Below are the code and all the weights of a small trained network. Each question names an input and a target symbol and asks about switching units off, where a switched-off unit gives its printed mean instead of its output.

import numpy as np


def w(rows, s, z=0):
    codes = np.array(rows[::2]) - 128.0
    scale = np.full(codes.shape[1], s)
    scale[-1] = z or s
    return codes * scale


def f(y):
    return y / 2 * (1 + np.tanh(0.7978845608 * (y + 0.044715 * y**3)))


def softmax(a):
    e = np.exp(a - a.max(-1, keepdims=True))
    return e / e.sum(-1, keepdims=True)


def log_softmax(a):
    a = a - a.max(-1, keepdims=True)
    return a - np.log(np.exp(a).sum(-1, keepdims=True))


def net(x, mask):
    ids = ['αγεζηθμξπστφψω'.index(c) for c in x.split()]
    T = len(ids)
    res = E[ids] + P[:T]
    u = 0
    for l in range(2):
        r = res
        for j in range(2):
            rows = slice(2 * j, 2 * j + 2)
            q, k, v = (r @ M[l][rows].T for M in (Q, K, V))
            z = softmax(np.where(np.tri(T) > 0, q @ k.T / 2**0.5, -1e9)) @ v
            o = O[l][rows]
            res = res + np.where(mask[u + j], z, o[:, -1]) @ o[:, :-1]
        u += 2
        y = f(res @ A[l][:, :-1].T + A[l][:, -1])
        res = res + np.where(mask[u : u + 4], y, B[l][:, -1]) @ B[l][:, :-1]
        u += 4
    return log_softmax(res[-1] @ U[:, :-1].T + U[:, -1])


Q, K, V, O, A, B = {}, {}, {}, {}, {}, {}
E = w([
[129,118,95,170,118,115,26,149],'α',
[136,147,122,138,43,200,156,78],'γ',
[119,144,112,175,133,42,144,120],'ε',
[135,188,101,120,170,41,162,117],'ζ',
[125,161,109,150,148,55,150,117],'η',
[119,76,168,127,107,86,246,230],'θ',
[191,125,137,190,180,199,89,156],'μ',
[66,94,83,83,109,80,67,172],'ξ',
[83,125,123,172,163,69,144,123],'π',
[88,174,182,165,179,162,101,168],'σ',
[124,176,196,93,142,228,196,178],'τ',
[144,113,108,85,215,169,112,252],'φ',
[204,152,65,121,129,178,204,121],'ψ',
[63,196,188,179,156,162,223,84],'ω',
],0.021)
P = w([
[141,2,211,78,210,23,167,89],'0',
[151,60,172,77,207,31,148,91],'1',
[133,90,145,104,197,34,150,105],'2',
[119,114,123,118,192,57,147,128],'3',
[105,134,106,140,174,77,145,143],'4',
[88,157,93,156,160,97,145,159],'5',
[79,172,78,169,146,121,144,181],'6',
[67,194,60,188,137,137,146,192],'7',
[52,210,49,203,114,161,140,209],'8',
[35,216,31,225,108,185,141,228],'9',
[39,254,27,220,85,181,147,238],'10',
],0.0083)
Q[0] = w([
[149,173,130,175,155,142,159,128],'L0H0',
[94,176,54,184,153,117,122,137],'L0H0',
[122,135,140,130,133,175,104,158],'L0H1',
[178,53,183,11,80,212,36,93],'L0H1',
],0.012)
K[0] = w([
[141,219,139,161,107,202,153,141],'L0H0',
[77,196,3,174,150,142,103,146],'L0H0',
[146,152,199,169,146,127,93,90],'L0H1',
[220,32,238,62,199,78,93,7],'L0H1',
],0.0071)
V[0] = w([
[230,202,163,104,147,157,125,150],'L0H0',
[174,254,115,113,93,50,134,152],'L0H0',
[234,157,151,166,95,138,188,150],'L0H1',
[165,97,209,161,107,75,130,118],'L0H1',
],0.0069)
O[0] = w([
[106,83,119,131,180,187,158,74,18],'L0H0',
[70,46,195,181,73,151,141,170,255],'L0H0',
[65,95,146,141,208,184,81,90,244],'L0H1',
[118,254,214,78,145,135,71,116,61],'L0H1',
],0.0095,0.00079)
A[0] = w([
[133,64,50,141,128,58,72,77,152],'L0N0',
[215,58,151,162,140,190,96,121,212],'L0N1',
[135,203,93,145,131,88,168,93,44],'L0N2',
[111,134,165,169,89,194,107,2,8],'L0N3',
],0.009,0.0013)
B[0] = w([
[68,124,4,67,172,232,138,28,198],'L0N0',
[213,88,169,122,112,117,106,90,199],'L0N1',
[174,218,45,196,172,166,145,111,221],'L0N2',
[197,218,77,118,80,118,184,172,253],'L0N3',
],0.011,0.004)
Q[1] = w([
[51,191,49,209,186,26,151,116],'L1H0',
[137,150,181,174,136,120,131,183],'L1H0',
[155,127,122,119,101,154,175,159],'L1H1',
[131,72,219,93,5,42,98,154],'L1H1',
],0.012)
K[1] = w([
[42,129,82,194,73,229,133,237],'L1H0',
[137,97,150,199,142,22,137,206],'L1H0',
[139,124,110,122,117,143,186,154],'L1H1',
[136,147,158,23,155,1,149,47],'L1H1',
],0.0071)
V[1] = w([
[125,173,207,157,223,173,193,202],'L1H0',
[1,87,201,72,190,113,33,177],'L1H0',
[232,53,177,214,128,5,163,30],'L1H1',
[105,85,126,206,59,173,53,121],'L1H1',
],0.0053)
O[1] = w([
[146,30,50,202,228,186,50,209,227],'L1H0',
[166,129,133,218,133,143,151,112,1],'L1H0',
[106,146,132,136,168,137,199,233,57],'L1H1',
[170,255,165,39,206,116,78,65,68],'L1H1',
],0.0071,0.0072)
A[1] = w([
[67,79,174,156,200,123,117,95,179],'L1N0',
[146,192,152,175,134,193,168,129,3],'L1N1',
[64,93,129,134,131,56,134,113,47],'L1N2',
[12,183,144,155,127,104,145,163,171],'L1N3',
],0.011,0.0031)
B[1] = w([
[63,167,151,146,54,172,109,146,232],'L1N0',
[114,127,147,55,143,137,109,139,219],'L1N1',
[126,10,185,102,79,101,137,122,173],'L1N2',
[203,158,203,68,160,72,160,141,254],'L1N3',
],0.012,0.0082)
U = w([
[75,87,80,192,98,126,136,116,147],'α',
[205,169,74,173,19,153,187,167,141],'γ',
[121,180,138,161,142,101,71,38,248],'ε',
[92,45,8,85,145,78,18,254,31],'ζ',
[55,108,186,104,133,234,184,75,66],'η',
[249,85,179,150,122,118,50,126,255],'θ',
[146,109,142,170,106,100,131,134,162],'μ',
[136,35,62,162,168,168,248,58,188],'ξ',
[84,209,161,196,110,116,45,171,100],'π',
[70,166,82,92,234,146,158,157,40],'σ',
[135,75,142,176,57,128,170,195,47],'τ',
[109,148,36,250,156,104,164,109,177],'φ',
[171,114,52,189,133,21,107,165,193],'ψ',
[103,61,134,22,114,106,57,153,58],'ω',
],0.0077,0.0049)

Each question gives the input, a string of symbols that net reads in full, and the target symbol t.
The units are the heads (2 rows each of Q, K, V and O) and the neurons (one row each of A and B). Each row of codes is followed by its name. A weight is (code - 128) times the scale printed after its matrix; where a second scale follows, it is the last column's (O, A, B and U).
mask holds one flag per unit, layer by layer, with each layer's heads first. A switched-off unit (its flag False) gives its mean, the last column of its rows in O or B, instead of its output. The means were averaged over made-up inputs and are rounded, as every weight is.
A unit's drop is (log p(t) with every unit on - log p(t) with that unit switched off) / (log p(t) with every unit on - log p(t) with every unit switched off).
The circuit of an input: a set's keep is (log p(t) with only the set's units on - log p(t) with every unit switched off) / (log p(t) with every unit on - log p(t) with every unit switched off). Starting from all 12 units, units are removed one at a time, each time the one whose removal leaves the highest keep (on an exact tie, the one counted first), for as long as the keep stays at least 0.8.
units of the circuit, in order: the units of the circuit, biggest drop first
unit that matters most: the unit with the biggest drop
top k neurons: the k neurons with the biggest drops, biggest first
k most important neurons of layer l: the k neurons of layer l with the biggest drops, biggest first
heads that matter: for each layer, one digit per head in row order, 1 if its drop is at least 0.15 and else 0, layers parted by /
input ω γ γ π ε μ γ π π σ ε, target φ: unit that matters most : L1H0
input γ ω ζ α γ σ ξ, target ω: heads that matter : 00 / 10
input α η μ ζ, target σ: heads that matter : 00 / 01
input φ μ ε, target σ: heads that matter : 00 / 01
input ω σ π π ε ε α π, target ε: units of the circuit, in order : L1H1; L0N0
input σ γ γ γ ω, target σ: heads that matter : 00 / 00
input ζ γ ε, target ω: units of the circuit, in order : L0N3; L1H0
input η π ε η α ω θ ψ γ π, target ω: units of the circuit, in order : L0N3; L1H0; L1N2
input γ π ζ ε, target τ: heads that matter : 10 / 01
input μ γ σ γ γ η ω α η, target ε: heads that matter : 00 / 11
input ζ ω π, target ζ: units of the circuit, in order : L1H0; L0N3
input τ η α ω σ, target π: units of the circuit, in order : L1N0; L0N3; L1H0
input π ω γ π γ ε γ ψ φ π, target ξ: units of the circuit, in order : L0H1; L0N0
input σ η θ π, target π: heads that matter : 01 / 10
input γ ψ τ ε γ ω ψ ε, target η: top 3 neurons : L0N0; L1N0; L0N3
input θ σ ω γ μ η γ μ η, target σ: heads that matter : 01 / 01
input π σ π ψ τ π, target α: unit that matters most : L1N0
input ψ γ σ ω γ σ ω ε, target ζ: units of the circuit, in order : L1H0; L0N3; L0N2
input ω τ φ π, target ξ: units of the circuit, in order : L0N0; L0H1; L1H1
input ξ ξ ω π τ μ γ ψ θ ψ, target ξ: unit that matters most : L1N0
input τ γ ζ η, target τ: top 2 neurons : L0N3; L1N2
input τ α ζ, target ε: heads that matter : 10 / 11
input γ π σ π π α τ η, target α: 2 most important neurons of layer 0 : L0N3; L0N0
input γ θ φ η φ ψ ζ, target η: heads that matter : 11 / 00
input γ σ ω α ω μ σ ζ, target φ: units of the circuit, in order : L1H0; L0N2
input π τ π, target α: top 2 neurons : L1N0; L0N3
input ξ σ ε, target φ: heads that matter : 11 / 10
input μ μ σ ε ψ γ σ γ ξ μ η, target σ: 3 most important neurons of layer 0 : L0N1; L0N2; L0N0
